Here is a tiny trained network, its code and every weight. The questions are about switching its units off for an input and a target symbol, where a switched-off unit gives its printed mean instead of its output.

import numpy as np


def w(rows, s, z=0):
    codes = np.array(rows[::2]) - 128.0
    scale = np.full(codes.shape[1], s)
    scale[-1] = z or s
    return codes * scale


def norm(h):
    return h / np.sqrt((h * h).mean(-1, keepdims=True) + 1e-5)


def f(y):
    return y / 2 * (1 + np.tanh(0.7978845608 * (y + 0.044715 * y**3)))


def softmax(a):
    e = np.exp(a - a.max(-1, keepdims=True))
    return e / e.sum(-1, keepdims=True)


def log_softmax(a):
    a = a - a.max(-1, keepdims=True)
    return a - np.log(np.exp(a).sum(-1, keepdims=True))


def net(x, mask):
    ids = ['ΔΠΣεμω'.index(c) for c in x.split()]
    T = len(ids)
    res = E[ids] + P[:T]
    u = 0
    for l in range(2):
        r = norm(res)
        for j in range(3):
            rows = slice(2 * j, 2 * j + 2)
            q, k, v = (r @ M[l][rows].T for M in (Q, K, V))
            z = softmax(np.where(np.tri(T) > 0, q @ k.T / 2**0.5, -1e9)) @ v
            o = O[l][rows]
            res = res + np.where(mask[u + j], z, o[:, -1]) @ o[:, :-1]
        u += 3
        y = f(norm(res) @ A[l][:, :-1].T + A[l][:, -1])
        res = res + np.where(mask[u : u + 4], y, B[l][:, -1]) @ B[l][:, :-1]
        u += 4
    return log_softmax(norm(res)[-1] @ U[:, :-1].T + U[:, -1])


Q, K, V, O, A, B = {}, {}, {}, {}, {}, {}
E = w([
[117,91,92,105,18,212,131,116,141,52,114,88],'Δ',
[81,69,108,31,185,50,158,103,151,165,134,78],'Π',
[220,138,36,101,177,178,116,112,158,215,93,134],'Σ',
[77,152,99,17,183,165,125,2,28,130,82,149],'ε',
[105,60,108,157,111,96,96,28,176,214,16,98],'μ',
[71,46,148,27,167,161,108,178,122,190,85,126],'ω',
],0.0087)
P = w([
[106,59,4,177,215,159,43,128,123,2,97,124],'0',
[184,103,155,122,166,117,20,135,112,113,147,72],'1',
[153,110,155,97,160,141,62,137,147,110,104,112],'2',
[150,120,157,104,139,151,93,131,155,116,106,131],'3',
[118,147,149,112,120,141,98,131,156,156,142,114],'4',
[118,151,160,116,118,142,136,124,161,150,131,118],'5',
[112,161,171,120,111,134,147,121,165,154,143,136],'6',
[109,168,184,118,112,127,167,124,167,157,150,144],'7',
[99,176,206,117,115,124,186,127,170,160,153,163],'8',
[95,186,225,96,128,123,186,120,178,158,148,191],'9',
],0.0076)
Q[0] = w([
[193,140,141,184,127,71,110,145,79,56,206,121],'L0H0',
[101,100,118,25,107,162,70,65,171,138,98,110],'L0H0',
[136,155,105,169,33,151,139,209,107,37,174,115],'L0H1',
[134,63,110,81,148,144,71,77,139,183,65,75],'L0H1',
[92,81,117,3,116,208,157,77,255,136,120,201],'L0H2',
[132,88,122,243,145,85,93,172,126,100,153,217],'L0H2',
],0.0053)
K[0] = w([
[144,32,63,139,199,146,62,135,98,94,119,76],'L0H0',
[157,166,105,115,106,121,212,178,162,150,141,147],'L0H0',
[152,121,90,136,120,145,45,127,148,3,106,77],'L0H1',
[116,72,112,130,156,111,134,206,75,132,98,153],'L0H1',
[114,195,205,98,108,146,210,107,171,188,111,146],'L0H2',
[172,87,101,61,140,130,66,136,80,73,98,98],'L0H2',
],0.0058)
V[0] = w([
[195,214,86,219,78,126,185,214,180,195,141,151],'L0H0',
[156,166,177,150,146,126,120,69,163,203,87,164],'L0H0',
[43,116,186,149,115,174,142,205,118,153,80,120],'L0H1',
[150,146,127,121,252,48,152,104,94,186,50,194],'L0H1',
[231,119,120,34,251,189,165,189,71,116,199,172],'L0H2',
[54,158,89,102,60,164,165,182,110,98,131,144],'L0H2',
],0.0039)
O[0] = w([
[113,140,151,37,113,80,93,147,127,118,69,91,50],'L0H0',
[162,130,211,109,118,102,105,148,73,179,159,137,231],'L0H0',
[139,63,100,102,141,148,72,129,90,149,123,154,86],'L0H1',
[141,146,85,173,93,118,57,158,139,48,151,56,253],'L0H1',
[110,101,82,98,69,121,148,75,108,125,65,55,143],'L0H2',
[155,89,88,100,125,140,2,92,213,168,116,133,12],'L0H2',
],0.0063,0.0038)
A[0] = w([
[141,158,97,159,172,185,115,162,120,123,79,121,2],'L0N0',
[99,130,119,124,112,111,132,143,136,186,116,203,92],'L0N1',
[96,117,112,179,113,108,144,103,96,157,64,101,64],'L0N2',
[144,110,124,177,54,152,28,189,130,1,119,136,112],'L0N3',
],0.0056,0.0021)
B[0] = w([
[168,154,100,94,149,139,177,97,123,177,165,171,238],'L0N0',
[176,124,70,101,141,136,139,179,120,30,95,133,143],'L0N1',
[170,129,184,144,113,129,86,102,113,110,84,131,255],'L0N2',
[254,165,176,135,172,140,62,150,124,113,106,36,158],'L0N3',
],0.0076,0.00088)
Q[1] = w([
[147,153,203,169,165,117,96,79,226,229,56,128],'L1H0',
[45,54,174,191,112,100,93,94,118,32,111,128],'L1H0',
[154,163,101,54,128,136,191,154,142,156,173,135],'L1H1',
[195,171,153,120,149,124,53,122,171,146,95,109],'L1H1',
[190,173,74,75,150,146,135,162,160,174,162,89],'L1H2',
[183,182,162,118,144,139,126,76,164,255,87,143],'L1H2',
],0.0086)
K[1] = w([
[129,225,243,100,148,87,162,252,89,100,148,198],'L1H0',
[148,127,40,254,228,164,115,174,138,92,194,208],'L1H0',
[97,90,182,76,34,82,121,62,144,206,33,71],'L1H1',
[138,204,209,29,112,117,152,234,108,85,153,95],'L1H1',
[140,117,163,59,13,87,136,109,90,104,52,25],'L1H2',
[110,187,234,54,111,71,153,185,97,156,133,170],'L1H2',
],0.0058)
V[1] = w([
[60,135,211,140,100,240,115,102,44,17,113,121],'L1H0',
[240,151,141,210,33,222,121,163,234,157,40,181],'L1H0',
[162,142,253,67,59,165,186,241,39,153,233,112],'L1H1',
[163,14,115,80,123,152,70,143,6,254,39,222],'L1H1',
[168,241,55,106,141,214,148,98,56,154,172,153],'L1H2',
[172,45,139,69,103,241,181,157,204,83,220,46],'L1H2',
],0.0045)
O[1] = w([
[163,105,147,95,104,141,80,126,212,115,151,38,94],'L1H0',
[219,179,200,121,157,136,120,95,101,143,120,82,178],'L1H0',
[128,107,69,121,166,192,143,112,130,59,171,66,2],'L1H1',
[67,84,169,131,116,2,183,89,135,95,165,145,165],'L1H1',
[107,155,64,59,121,182,127,86,125,143,209,128,202],'L1H2',
[129,152,150,124,155,209,213,155,127,19,201,103,143],'L1H2',
],0.0079,0.0053)
A[1] = w([
[152,88,123,168,129,87,158,106,155,55,151,132,12],'L1N0',
[139,184,85,124,143,146,144,2,61,130,147,183,71],'L1N1',
[122,113,135,101,181,186,73,154,99,174,142,143,7],'L1N2',
[71,138,119,124,107,120,112,128,88,90,111,152,212],'L1N3',
],0.0087,0.0021)
B[1] = w([
[212,74,57,59,61,180,123,116,52,151,37,73,127],'L1N0',
[3,186,70,124,188,49,118,29,62,116,197,138,255],'L1N1',
[146,2,66,97,74,88,192,94,59,78,66,48,141],'L1N2',
[122,188,102,179,220,169,201,141,131,137,142,138,145],'L1N3',
],0.0079,0.0099)
U = w([
[195,155,192,133,163,157,93,156,170,9,153,20,247],'Δ',
[91,161,69,209,122,176,166,231,141,137,73,167,78],'Π',
[72,160,129,106,164,116,111,66,44,117,175,152,194],'Σ',
[84,92,94,74,44,132,42,138,233,186,164,131,3],'ε',
[189,151,212,165,87,82,88,143,111,226,77,190,137],'μ',
[151,1,109,95,47,141,154,135,17,135,67,105,76],'ω',
],0.0061,0.0022)

Each question gives the input, a string of symbols that net reads in full, and the target symbol t.
The units are the heads (2 rows each of Q, K, V and O) and the neurons (one row each of A and B). Each row of codes is followed by its name. A weight is (code - 128) times the scale printed after its matrix; where a second scale follows, it is the last column's (O, A, B and U).
mask holds one flag per unit, layer by layer, with each layer's heads first. A switched-off unit (its flag False) gives its mean, the last column of its rows in O or B, instead of its output. The means were averaged over made-up inputs and are rounded, as every weight is.
A unit's drop is (log p(t) with every unit on - log p(t) with that unit switched off) / (log p(t) with every unit on - log p(t) with every unit switched off).
The circuit of an input: a set's keep is (log p(t) with only the set's units on - log p(t) with every unit switched off) / (log p(t) with every unit on - log p(t) with every unit switched off). Starting from the 12 units with the biggest drops (on a tie, the unit counted first), units are removed one at a time, each time the one whose removal leaves the highest keep (on an exact tie, the one counted first), for as long as the keep stays at least 0.8.
circuit, biggest first: the units of the circuit, biggest drop first
k most important neurons: the k neurons with the biggest drops, biggest first
k most important neurons of layer l: the k neurons of layer l with the biggest drops, biggest first
drop when u is switched off: that unit's drop, to one decimal
input ε Δ Σ Π, target ε: circuit, biggest first -> (L1H0; L1N1)
input Σ ω μ Δ ω Σ Σ Σ Σ μ, target Δ: circuit, biggest first -> (L0H2; L1H1; L1H0; L1N1)
input μ Σ μ ω, target ω: circuit, biggest first -> (L1N2)
input Σ Π μ Δ Σ μ, target Δ: circuit, biggest first -> (L0H2; L1H0)
input ε ω Π, target ε: 2 most important neurons of layer 1 -> (L1N1; L1N2)
input μ Δ Δ Σ ε Σ μ ω Σ μ, target ω: 2 most important neurons -> (L1N0; L0N1)
input Σ ω Σ ω Δ ε Π, target ω: 2 most important neurons -> (L1N0; L1N1)
input ω Σ Π, target ω: circuit, biggest first -> (L1N1; L1N0; L1H2; L1H0)
input Π Δ Σ Σ Σ ε ω Π Σ, target ε: circuit, biggest first -> (L1H0; L0H0; L1N1)
input Σ μ ε Δ μ ω ε Δ, target μ: circuit, biggest first -> (L1N1; L1H1)
input ε ε Π ε Π Σ Δ Σ μ Σ, target μ: circuit, biggest first -> (L1H2; L1N1)
input μ Δ Σ μ Σ Π Σ ε ε ω, target ω: 4 most important neurons -> (L1N1; L1N2; L0N0; L0N1)
input Π Σ μ Σ Σ Δ, target Δ: 2 most important neurons -> (L0N3; L1N1)
input ε μ ε μ, target ε: circuit, biggest first -> (L1H0)
input ε Π μ Σ μ Π, target μ: circuit, biggest first -> (L1N1; L1H2)
input Σ Π μ Δ ω Π, target μ: 2 most important neurons -> (L1N1; L1N2)
input ε Π Σ Σ μ ω ε Π μ, target ω: 3 most important neurons -> (L0N1; L1N0; L0N2)
input Π Σ ω μ Σ ω μ ω Δ Σ, target ω: 2 most important neurons -> (L1N0; L1N1)
input Δ Σ Δ Δ ω Π, target Δ: 2 most important neurons -> (L1N1; L1N2)
input Σ ω μ μ Σ Σ Σ μ ω, target μ: 2 most important neurons -> (L1N1; L0N3)
input Σ Δ Π Π μ ε Δ, target Π: 3 most important neurons -> (L1N1; L0N1; L0N3)
input Δ Π μ Δ, target Π: 2 most important neurons -> (L1N1; L0N2)
input Δ Δ ω, target Δ: drop when L1H2 is switched off -> 0.9
input Σ Σ ε Σ Δ Σ Σ Δ ε Σ, target Δ: drop when L0H1 is switched off -> 0.8
input μ ε Σ μ, target ε: drop when L1H0 is switched off -> 1.1
input Δ μ Σ Δ Σ, target Δ: drop when L1H0 is switched off -> 0.3
